Below are the code and all the weights of a small trained network. Each question names an input and a class and asks about switching units off, where a switched-off unit gives its printed mean instead of its output.

import numpy as np


def w(rows, s, z=0):
    codes = np.array(rows[::2]) - 128.0
    scale = np.full(codes.shape[1], s)
    scale[-1] = z or s
    return codes * scale


def f(y):
    return y / 2 * (1 + np.tanh(0.7978845608 * (y + 0.044715 * y**3)))


def log_softmax(a):
    a = a - a.max(-1, keepdims=True)
    return a - np.log(np.exp(a).sum(-1, keepdims=True))


def net(x, mask):
    res = np.array(x, float).reshape(1, 4) / 4 @ E
    y = f(res @ A[0][:, :-1].T + A[0][:, -1])
    res = res + np.where(mask, y, B[0][:, -1]) @ B[0][:, :-1]
    return log_softmax(res[-1] @ U[:, :-1].T + U[:, -1])


A, B = {}, {}
E = w([
[92,115,64,213,200,75],'x0',
[30,58,119,57,133,115],'x1',
[46,254,25,83,92,188],'x2',
[203,121,77,57,209,167],'x3',
],0.0081)
A[0] = w([
[96,95,120,108,129,121,108],'N0',
[64,133,159,212,40,116,111],'N1',
[77,128,155,179,72,118,101],'N2',
[78,59,106,76,155,132,98],'N3',
[82,119,99,213,145,123,117],'N4',
[140,108,126,110,92,173,61],'N5',
[177,6,160,172,167,118,108],'N6',
[114,177,69,127,123,132,108],'N7',
[56,73,111,77,159,127,102],'N8',
[106,140,148,142,102,109,62],'N9',
[174,138,170,41,74,145,147],'N10',
[115,124,76,138,101,163,82],'N11',
[118,206,80,116,111,105,125],'N12',
[78,81,135,87,129,145,126],'N13',
[218,183,86,197,129,137,102],'N14',
[183,169,135,158,113,154,134],'N15',
[190,115,56,54,229,141,154],'N16',
[102,113,102,145,131,135,254],'N17',
[189,121,82,77,202,138,70],'N18',
[120,114,74,165,151,94,73],'N19',
[76,168,61,116,138,174,122],'N20',
[107,154,89,118,121,142,108],'N21',
[174,188,151,176,144,145,93],'N22',
[112,111,53,186,254,125,120],'N23',
[166,132,173,62,63,156,61],'N24',
[155,135,91,89,175,135,83],'N25',
[154,72,147,136,151,134,76],'N26',
[105,113,108,172,162,144,56],'N27',
[103,169,133,109,149,139,57],'N28',
],0.013,0.0082)
B[0] = w([
[110,114,119,140,94,102,147],'N0',
[80,99,149,146,91,230,206],'N1',
[96,106,151,123,67,186,174],'N2',
[47,116,88,161,92,66,184],'N3',
[152,103,92,60,113,159,173],'N4',
[99,93,141,57,79,106,131],'N5',
[139,195,233,119,182,88,237],'N6',
[116,148,186,111,139,97,187],'N7',
[54,117,85,165,106,53,190],'N8',
[77,92,157,94,83,129,130],'N9',
[177,139,57,67,202,149,204],'N10',
[110,121,175,100,106,98,147],'N11',
[151,140,188,121,162,102,201],'N12',
[108,125,86,159,111,86,174],'N13',
[38,119,73,177,113,51,196],'N14',
[111,120,84,165,116,90,173],'N15',
[129,114,149,192,89,238,250],'N16',
[215,171,82,207,208,160,210],'N17',
[47,90,174,123,46,183,189],'N18',
[101,109,116,31,88,102,150],'N19',
[145,162,209,121,169,94,224],'N20',
[129,121,183,109,131,95,168],'N21',
[63,108,104,147,104,64,164],'N22',
[172,109,48,8,159,140,221],'N23',
[105,92,95,2,113,107,172],'N24',
[71,107,168,100,68,149,162],'N25',
[94,115,203,88,93,89,159],'N26',
[78,100,138,42,83,102,133],'N27',
[86,97,182,68,86,91,136],'N28',
],0.03,0.012)
U = w([
[134,175,255,125,167,73,125],'0',
[95,91,165,164,59,239,84],'1',
[152,98,59,22,148,129,167],'2',
[70,116,67,217,98,19,147],'3',
[228,166,101,241,197,164,254],'4',
[180,116,137,147,60,66,21],'5',
],0.0092,0.0033)

Each question gives the input, the list of numbers given to net, and the class t.
The units are the neurons (one row each of A and B). Each row of codes is followed by its name. A weight is (code - 128) times the scale printed after its matrix; where a second scale follows, it is the last column's (A, B and U).
mask holds one flag per neuron, in row order. A switched-off neuron (its flag False) gives its mean, the last column of its row in B, instead of its output. The means were averaged over made-up inputs and are rounded, as every weight is.
A unit's drop is (log p(t) with every unit on - log p(t) with that unit switched off) / (log p(t) with every unit on - log p(t) with every unit switched off).
The circuit of an input: a set's keep is (log p(t) with only the set's units on - log p(t) with every unit switched off) / (log p(t) with every unit on - log p(t) with every unit switched off). Starting from the 12 units with the biggest drops (on a tie, the unit counted first), units are removed one at a time, each time the one whose removal leaves the highest keep (on an exact tie, the one counted first), for as long as the keep stays at least 0.8.
units of the circuit, in order: the units of the circuit, biggest drop first
most important unit: the unit with the biggest drop
top k neurons: the k neurons with the biggest drops, biggest first
drop of u: that unit's drop, to one decimal
input [7,4,-2,4], class 2: units of the circuit, in order => N23
input [-8,-8,4,0], class 2: top 4 neurons => N10; N24; N8; N3
input [-5,8,6,6], class 3: top 4 neurons => N8; N3; N6; N13
input [6,-7,0,2], class 3: top 4 neurons => N14; N22; N10; N15
input [-7,-5,8,-8], class 0: top 3 neurons => N12; N16; N20
input [6,-6,-5,-3], class 2: top 3 neurons => N23; N4; N8
input [-5,1,3,4], class 2: top 3 neurons => N10; N24; N1
input [2,6,3,5], class 3: top 2 neurons => N8; N3
input [1,-6,-5,4], class 3: top 2 neurons => N14; N20
input [-8,8,5,-3], class 2: top 3 neurons => N10; N24; N14
input [-1,-3,2,-1], class 4: top 2 neurons => N8; N3
input [8,-4,-4,-8], class 1: top 3 neurons => N1; N2; N10
input [1,5,-6,8], class 1: top 2 neurons => N16; N18
input [1,-6,-4,-5], class 3: most important unit => N16
input [5,-8,7,5], class 3: top 3 neurons => N14; N6; N22
input [-7,3,-6,3], class 2: top 4 neurons => N10; N24; N20; N12
input [2,1,1,-3], class 4: drop of N25 => 0.1
input [1,5,1,8], class 1: drop of N16 => 0.5
input [4,4,1,7], class 1: drop of N16 => 1.1
input [6,6,2,-8], class 1: most important unit => N1
input [-8,3,1,6], class 2: drop of N24 => 2.5
